Each row has a class, written after it.
[ -63  -25  -13   90  -77   97   15 -359   66  -53 -238   86  -92   61
  128   16   17   38   95  -88 -161  -49  -84   -4 -142  108   51  135
   22 -152  131  -77]
F
[ -38  -30  -82 -131   20   20   66  444  -46  211 -204  374 -277  -52
  178  272  154  407   57  200 -172 -107 -327 -271   15  -38  364   51
  117  -80   82 -479]
H
[ -83  -82   68  113 -134   67  -14 -331   -7  -21 -397  320 -119  -14
  176   -5   97  102  133 -196  -77  -36  -81  -44 -219   43  181  155
  -38 -246   22 -129]
Q
[  96  104  -62  184  116   12 -185  428 -250  -74   38  -44 -175 -206
  364   71  -70  255  136  287   60  -60 -208 -173 -249  -66 -265   11
  334  -37  -16  -72]
W
[ -29   78 -133   -8  -57  141   38 -515  -11  118 -402  -81  -80  -24
   66   37  -69   -6  -34  -73 -144  104  -31    5   12  146  127   21
  -91  -70   40 -232]
Q
[-301  -62  -63  115  -12  144   17 -539  110  -40 -394 -127  -54   51
   76   36  -29   76   24  -40 -179  -57 -130   64  -35  166  -16  183
  -28 -184  199 -107]
V
[ 146  160   -5  107   36    8 -134  372 -249 -167  209  -41 -127 -224
  323   67    3  119  146  253   51  -78 -201 -232 -190  -79 -301  -21
  268  -26   19  -84]
F
[-139  -69  -33   13    6  135  144 -574  143  109 -358   93 -117   10
   75   67  -93   46   90   84 -102  -18  -85  122 -221   10   40  313
  -64 -227   89 -288]
H
[ -65  234 -196    1   60   72   29  226 -250  -27 -424 -148 -204 -359
  227   77   28   42  -40  351  -91   -4 -216 -350  -17   21   42   -7
  164  -81  105 -465]
L
[  39   -5   90  125   35 -114 -151  306 -223 -191  253  -74   32 -219
  227  146   47  160  137  172  189 -138 -210 -167 -248 -353 -812  168
   90  -93 -107 -209]
K
[-109   14  -11  112   -7   78   14 -482    5  -91 -361  -64  -92  -43
  175    5  -15  -29   99  -33 -120  -49  -40  -98 -119   26  -29  187
   -8 -159  134  -61]
F
[ -99  -91   71    0   12   84 -121 -486  106  -40 -346  194  -34   42
   68  129   32   58  208 -115  -65  -45  -36  -70 -283 -148  110  138
  -86 -196  -73 -157]
H
[  76  206  -26   28  200 -241   27  899 -427  -57  713 -131  -57 -412
  212  163  262  114   21  818   24 -173 -308 -768   82 -458 -380  -25
  579  242   10 -303]
Y
[ 113  137 -103  306  153   60 -221  480 -208   37  275 -439  -95 -186
  362   50  -51  213  203  382  -78 -245    3 -198   70  352 -615   54
  355  -25  -12 -102]
F
[  59  168  -74  117   99   67 -191  445 -274  -21   37 -187 -150 -256
  336  109    2  194  146  335    1  -75 -223 -212  -49   -6 -224  -66
  293    9   63 -108]
L
[ -96  143 -133   74  133   32   81  231 -247   58 -405 -100 -157 -193
  217  163   82   53   27  330  -75 -111 -165 -416  149  -64   28  154
  157  -43  185 -369]
M
[ -66   26  -20  116  -88  106    1 -512   86    7 -371  -16 -104  -13
  142   -6  -18   24   88 -160 -150    8  -47   -8 -148  151   74  130
  -20 -143   67 -105]
V
[-162  -79  -54  168   54  168   24 -260  150   30 -149   50  -46  132
   30   53   -8   81  159   73 -119 -152  -47   71 -136  155  -81  292
   28 -226   44 -150]
Y
[-135   60 -193   68   13  185  -74 -749  102  -28 -316 -440  -12  -66
   56   34 -154 -104  -24   38 -184  -57  -90 -106    8  191 -233  209
   52  -73  124 -151]
W
[ -88  139 -137   -4  120   75   49  127 -286   28 -329  -18 -184 -231
  248  170  116  103   74  255 -101 -137 -246 -437   -1  -73   39  204
  133 -107  152 -455]
Y
[ 124  179  -62   80   63   98 -141  330 -288 -178  108 -130 -151 -206
  343  156    7  158  172  339    6  -86 -244 -276  -97 -129 -323   21
  280  -50   52 -209]
L
[-125  159 -101   14  109   47   41  204 -172  -44 -438  -52 -163 -196
  274  146  104   94    5  274 -110 -149 -219 -400   46  -40  -15  201
  139 -104  206 -356]
F
[ 120  158  -97  202 -144 -101 -163  607 -421   38  381  -60  -41 -285
  147  -16  -18  271  -87  321   -7 -110 -371  -74 -200 -162 -369  -81
  450  -50  -17 -211]
K
[  23  193  -83  122  106   35 -175  292 -310  -51  122 -251 -138 -234
  354  138    7  187   65  342  -25 -102 -271 -329  -40  -30 -277  -50
  302  -16   35 -144]
K
[ -26  170 -138  -45  105   34   58   68 -214   20 -339  -51 -155 -306
  140  166   80  -19  -10  237  -46  -93 -184 -476    3  -57   45  105
   92  -63   14 -435]
W
[ 214  243 -153   65   60  -16 -113  511 -441   82  161  -95 -215 -317
  322  112  -12  226   98  294   49   21 -230 -197 -189   26 -107 -160
  325   85  -30 -145]
H
[ 118  146  -37   60   65   18 -156  309 -192    4  180 -145 -110 -265
  239  120  -18  191  106  298    8  -69 -230 -237 -116  -60 -232  -46
  272   46  -14  -91]
Q
[-116  122 -129   56  168  -15  131  227 -191  -17 -433  -96 -122 -192
  190  103  107   16  -10  318 -105 -164 -141 -434   54  -16  -20  257
  198  -45  257 -359]
M
[  72  225   -8   80   13  -85 -182  215 -304 -148  392 -274 -118 -125
  265  100   18  149  141  259  -57   27 -274 -378   29 -256 -264 -186
  277  132   71   67]
M
[ 121  117  -62  130   63    7 -170  342 -242 -119  207 -175  -83 -212
  266   72  -31  170   75  241   27  -68 -238 -187 -137  -36 -255  -49
  320   27   37   -5]
K
[ -42  178 -112   32   83   39   49  253 -203   25 -280  -63 -183 -272
  235  141  125   94  -14  264 -133 -159 -267 -401   65    1  -31  182
  186 -105  149 -433]
V
[  76  190 -126  136  100   67 -252  369 -241  -43   27 -253 -157 -304
  332  108  -87  241  120  340  -13  -37 -289 -196 -149   17 -225  -66
  386   19   33  -51]
W
[ -63  232 -105  167    6   32 -107  228 -191    1 -366 -256 -170 -203
  339  137   41  147   62  264 -122  -55 -251 -328   18  -53 -179   78
  224  -22  148 -285]
H
[-173  -90   13   78  -42  186  -39 -530   97    6 -366  100  -75   50
  112  128   -1  134  151  -68 -133  -17 -133  121 -174    7   35  198
  -48 -256   50 -205]
V
[-150  -66  -27  160  -43   81  -48 -314   18 -194 -243 -101  -58   -4
  158    2  -62   57   27   -2 -105    6 -164   63 -177   90 -141   42
   43 -199  140 -108]
K
[ -81  108  -71  -64  -58  183 -199 -573   55  -47  -98 -208 -166 -187
   79   89  -23  -19  -55  -27 -271  -71 -266 -227   -5  211  138  -76
  -11 -197  -75 -239]
F
[  38  223 -220    0   73    7   26  177 -262  220 -258 -143 -179 -318
  261   35  -72  112  114  297  -12   46 -228 -277 -282   12    3  112
  260   98  163 -325]
Y
[ -34  192 -244  -20  104   82   98   82 -261   56 -394 -100 -163 -284
  160   93   38    2 -119  226  -64  -78 -185 -336   18  108   70  137
  113  -77   77 -466]
Y
[ -25  243 -191  -84  111  119   46  -35 -216  -10 -523   -5 -226 -160
  282  206  121  -60  119  203 -186  -87 -251 -495  -51 -125  -55  298
   78 -162  252 -599]
M
[-272   61 -114  -74  168   98  -28 -292 -317  -20 -587 -124 -228 -381
  350  114   71  -14  -43  248 -121   -8 -267 -296  136   28  117   59
  -16 -271  195 -430]
F
[-115  202 -185   54   93    0    3  149 -285  -24 -467 -231 -197 -274
  320  123   61   64   -4  332 -150  -42 -231 -423   31  -32  -71   46
  206  -45  247 -360]
F
[-110  104 -103   13  132   26  105  127 -257  -46 -325  -90 -167 -211
  186  131  101   15   -9  291  -85 -134 -191 -427   85  -82   24  109
  100  -72  177 -366]
L
[-181  -52    2  168  -27  111  -42 -510    4  -24 -428  100 -125  -12
  211  101  -18  169  118  -62  -78 -117 -176  -61 -289   12  -35  231
   19 -267   42 -201]
V
[ 210  256  -74  180   45   34  -97  433 -267 -169   97  -93 -183 -192
  378   95  -43  142  215  316   82   17 -208 -261 -155 -156 -298    3
  282  -21    0 -117]
Y
[-242  -89   29   77  -47  200  -35 -507   50    3 -433  125 -104   22
  168   89   18   93  188  -46  -63  -49  -74   76 -185   93  -38  195
 -148 -328  -12 -289]
L
[  48  169 -147   47  128   44   63  307 -198  -90 -277 -155 -133 -250
  189  159   88   12   -5  298  -88 -130 -172 -443  104   -6  -67  147
  168  -79  101 -401]
K
[-127 -110  -52  168 -126  207   98 -397  206 -145 -139   32  -63   29
 -110   34  -96   40  -92  -56  -69  -95 -128  216 -121  347  -37  130
 -127 -371 -151 -281]
K
[ -57  176 -169   22  130   27   49  179 -194   71 -237 -129 -136 -173
  139  106   68   56  -53  293 -114 -104 -202 -346   58   32   28  166
  174  -16  103 -374]
H
[ 195   98 -121  232  -46  103 -308  566 -405   83  102   73  -93 -178
  229   98   32  376  191  144  -59 -145 -227 -181  -67  -64   62   29
  436    0  -36  -88]
F
[ -82  197 -180   17   93   67   16  213 -277  -26 -335 -109 -177 -192
  231  120  126   63   29  259 -131 -128 -235 -452   36  -15  -52  174
  160  -68  174 -430]
L
[-293   81 -101  127   41  113 -261 -247  -54  255 -549 -255  -17  -36
  178   58   47  213  272   55 -249   -9  -80  -11 -257   60  -86  296
  135  -76  121 -217]
H
[ 107  134   43  155   72   28 -167  396 -220  -59  346  -81  -91 -169
  306   88   21  212  189  285   31  -85 -221 -181  -67  -62 -291   -2
  299   -7  -16  -71]
V
[-147  -68  -30  160  -42  164   83 -613  -65   14 -216  -32  -20  -38
  106   46  -32    1  -13   15  -63  -97  -40   12  -35   92  -49  206
   -6 -204   27 -190]
K
[-158  188  -96   29   50   13  -63  389 -277 -133 -459  -59 -246 -199
  367  106  144  145   18  281  -99  -71 -342 -491   25  -50   22   65
  168 -139  179 -426]
L
[  -3  195 -126  -62   83   12   69  247 -281  -38 -387   22 -239 -269
  300  143  127   58  -24  217  -38  -28 -217 -439  -11  -86   35   43
   81  -42   96 -426]
L
[-268 -103   14  138 -141  154 -159 -372  136  170 -322   -8  -51   47
  124   99  -60  349  135  -37 -190   -8 -191  173 -178   41  -70  165
   30 -164    8 -214]
W
[  67  308  133  -66  -84   11   41  183 -224 -270   29   31  -94 -168
  386   44  178    3  184  142   66   53  -80 -476  131 -134 -100   98
   14  -35  -13 -215]
F
[  43  107  -69  206  104   -9 -172  687 -330   -6  278 -129  -30 -178
  259   39   26  211  132  339   98 -150 -174 -214    1   58 -317    0
  399   89   52    9]
W
[-170  -48   37   82  -38  127  -26 -417   40  -99 -228    7 -119   69
  147   57   22   78  140  -33 -164  -70 -158  -16 -180   40  -29  139
  -18 -206  124 -126]
L
[-103   60 -125   91  104  131  112 -317   95    4 -326  -88  -79   32
   -3   15    4 -101   87   32 -144 -152   53 -178 -141  243   70  295
    4 -102   81 -136]
F
[ 103  261  -60  146  100   14 -150  223 -293  -81   89 -264 -166 -286
  349    6  -12   60   86  248  -15  -55 -144 -294  -64   65 -186  -37
  268   14   10  -34]
H
[ -59  202 -188    5  161   33   68  215 -260   -8 -388 -124 -165 -206
  257  121   87   31   -1  299 -109  -93 -168 -435   71   26  -15  151
  155  -36  204 -379]
F
[ 141  204  -56   84   74  -22 -279  483 -303    2  333 -169 -116 -288
  275   68   38  209  129  239   -6  -81 -278 -288 -135  -66 -259  -69
  332   60  -66  -68]
Y
[-133  -48  -28  110   -8  148   25 -566   69  -39 -355   -4  -82   20
   97   99  -63   44   92   20  -99  -46  -63  -20 -111   62   48  162
   -8 -201   47 -152]
M
[ -93  158 -173  -37   95   77   69   86 -244  -19 -392  -18 -193 -144
  228  186  119   43   71  265 -121  -91 -306 -426   14  -24  -33  190
   93 -144  236 -484]
Q
[ -37  -95   84  443  -21  -82  -85   31  -82  -10 -535   35  -92 -215
  247 -142 -153  143  198   73  137   37   43   48 -432 -116  122  -20
  230  -39   26  227]
L
